Below are the code and all the weights of a small trained network. Each question names an input and a class and asks about switching units off, where a switched-off unit gives its printed mean instead of its output.

import numpy as np


def w(rows, s, z=0):
    codes = np.array(rows[::2]) - 128.0
    scale = np.full(codes.shape[1], s)
    scale[-1] = z or s
    return codes * scale


def norm(h):
    return h / np.sqrt((h * h).mean(-1, keepdims=True) + 1e-5)


def f(y):
    return np.maximum(y, 0)


def log_softmax(a):
    a = a - a.max(-1, keepdims=True)
    return a - np.log(np.exp(a).sum(-1, keepdims=True))


def net(x, mask):
    res = np.array(x, float).reshape(1, 4) / 4 @ E
    u = 0
    for l in range(2):
        y = f(norm(res) @ A[l][:, :-1].T + A[l][:, -1])
        res = res + np.where(mask[u : u + 16], y, B[l][:, -1]) @ B[l][:, :-1]
        u += 16
    return log_softmax(norm(res)[-1] @ U[:, :-1].T + U[:, -1])


A, B = {}, {}
E = w([
[83,76,189,219,164],'x0',
[109,189,106,171,9],'x1',
[104,140,2,101,65],'x2',
[247,117,127,195,70],'x3',
],0.0084)
A[0] = w([
[157,116,152,162,114,97],'0.n1',
[106,113,124,150,175,96],'0.n2',
[123,112,146,113,105,90],'0.n3',
[98,136,134,59,146,94],'0.n4',
[98,104,60,187,88,109],'0.n5',
[56,145,126,100,128,162],'0.n6',
[185,130,162,128,167,121],'0.n7',
[97,104,161,107,168,88],'0.n8',
[185,188,134,9,155,84],'0.n9',
[131,133,172,109,149,100],'0.n10',
[127,131,214,147,125,102],'0.n11',
[140,202,106,90,101,137],'0.n12',
[152,133,190,73,141,120],'0.n13',
[72,36,145,185,142,2],'0.n14',
[151,140,77,146,55,73],'0.n15',
[79,150,165,142,78,108],'0.n16',
],0.015,0.0081)
B[0] = w([
[133,91,178,181,130,176],'0.n1',
[126,149,99,155,120,172],'0.n2',
[126,145,149,144,140,128],'0.n3',
[175,51,93,135,166,193],'0.n4',
[153,74,39,190,89,205],'0.n5',
[145,81,137,75,184,227],'0.n6',
[138,86,117,182,140,215],'0.n7',
[86,133,75,118,114,194],'0.n8',
[109,169,141,100,47,253],'0.n9',
[110,122,71,125,123,170],'0.n10',
[116,100,157,98,173,209],'0.n11',
[179,181,93,99,88,224],'0.n12',
[152,108,27,150,39,203],'0.n13',
[162,252,155,114,31,183],'0.n14',
[147,137,71,127,45,214],'0.n15',
[117,112,185,124,209,185],'0.n16',
],0.011,0.0068)
A[1] = w([
[128,64,87,120,212,4],'1.n1',
[27,209,158,120,143,42],'1.n2',
[181,97,141,112,145,22],'1.n3',
[178,93,155,209,196,94],'1.n4',
[63,55,84,135,64,115],'1.n5',
[61,23,129,183,154,164],'1.n6',
[128,126,84,149,93,143],'1.n7',
[196,152,126,57,197,4],'1.n8',
[58,152,40,60,158,111],'1.n9',
[117,214,144,106,166,104],'1.n10',
[228,71,139,60,95,139],'1.n11',
[148,182,137,128,106,135],'1.n12',
[51,96,2,116,184,132],'1.n13',
[192,110,177,194,153,17],'1.n14',
[120,188,218,119,148,164],'1.n15',
[57,206,104,211,199,74],'1.n16',
],0.0098,0.0038)
B[1] = w([
[133,146,96,206,41,176],'1.n1',
[58,167,138,13,167,150],'1.n2',
[75,92,126,79,67,135],'1.n3',
[79,88,118,133,154,198],'1.n4',
[132,197,175,153,124,221],'1.n5',
[149,62,170,218,196,237],'1.n6',
[50,161,129,157,123,216],'1.n7',
[64,125,208,97,112,146],'1.n8',
[121,79,233,198,150,224],'1.n9',
[84,60,72,40,130,139],'1.n10',
[17,218,104,108,144,245],'1.n11',
[68,133,122,211,86,164],'1.n12',
[115,112,216,254,118,254],'1.n13',
[100,94,163,224,134,177],'1.n14',
[65,112,50,95,65,160],'1.n15',
[55,113,104,97,80,157],'1.n16',
],0.0075,0.0064)
U = w([
[89,57,196,248,189,175],'0',
[223,157,141,81,216,3],'1',
[30,132,179,20,180,150],'2',
[143,202,56,138,23,209],'3',
[217,175,134,70,235,20],'4',
],0.014,0.0072)

Each question gives the input, the list of numbers given to net, and the class t.
The units are the neurons (one row each of A and B). Each row of codes is followed by its name. A weight is (code - 128) times the scale printed after its matrix; where a second scale follows, it is the last column's (A, B and U).
mask holds one flag per neuron, layer by layer. A switched-off neuron (its flag False) gives its mean, the last column of its row in B, instead of its output. The means were averaged over made-up inputs and are rounded, as every weight is.
A unit's drop is (log p(t) with every unit on - log p(t) with that unit switched off) / (log p(t) with every unit on - log p(t) with every unit switched off).
The circuit of an input: a set's keep is (log p(t) with only the set's units on - log p(t) with every unit switched off) / (log p(t) with every unit on - log p(t) with every unit switched off). Starting from the 12 units with the biggest drops (on a tie, the unit counted first), units are removed one at a time, each time the one whose removal leaves the highest keep (on an exact tie, the one counted first), for as long as the keep stays at least 0.8.
circuit, biggest first: the units of the circuit, biggest drop first
unit that matters most: the unit with the biggest drop
top k neurons: the k neurons with the biggest drops, biggest first
k most important neurons of layer l: the k neurons of layer l with the biggest drops, biggest first
drop when u is switched off: that unit's drop, to one decimal
input [-1,7,0,-4], class 0: unit that matters most => 0.n16
input [5,0,-2,-5], class 2: circuit, biggest first => 0.n14, 0.n5, 1.n2
input [-4,-8,-3,5], class 3: top 2 neurons => 0.n13, 0.n9
input [-2,8,1,-6], class 0: top 3 neurons => 0.n16, 1.n9, 0.n9
input [3,5,-6,-5], class 2: top 2 neurons => 0.n5, 0.n14
input [5,-3,4,4], class 3: 2 most important neurons of layer 0 => 0.n14, 0.n16
input [-4,-1,5,-5], class 2: 2 most important neurons of layer 0 => 0.n6, 0.n13
input [-4,4,2,-8], class 2: 2 most important neurons of layer 0 => 0.n12, 0.n6
input [-7,-8,-3,1], class 3: 2 most important neurons of layer 0 => 0.n13, 0.n9
input [3,4,6,-3], class 0: 2 most important neurons of layer 1 => 1.n13, 1.n9
input [8,7,7,-8], class 0: drop when 0.n10 is switched off => 0.0
input [6,0,5,0], class 3: drop when 0.n14 is switched off => 2.8
input [8,-4,5,1], class 3: drop when 0.n14 is switched off => 1.3
input [-7,-2,-4,-6], class 3: circuit, biggest first => 0.n13
input [-5,-7,0,-1], class 3: top 2 neurons => 0.n9, 0.n13
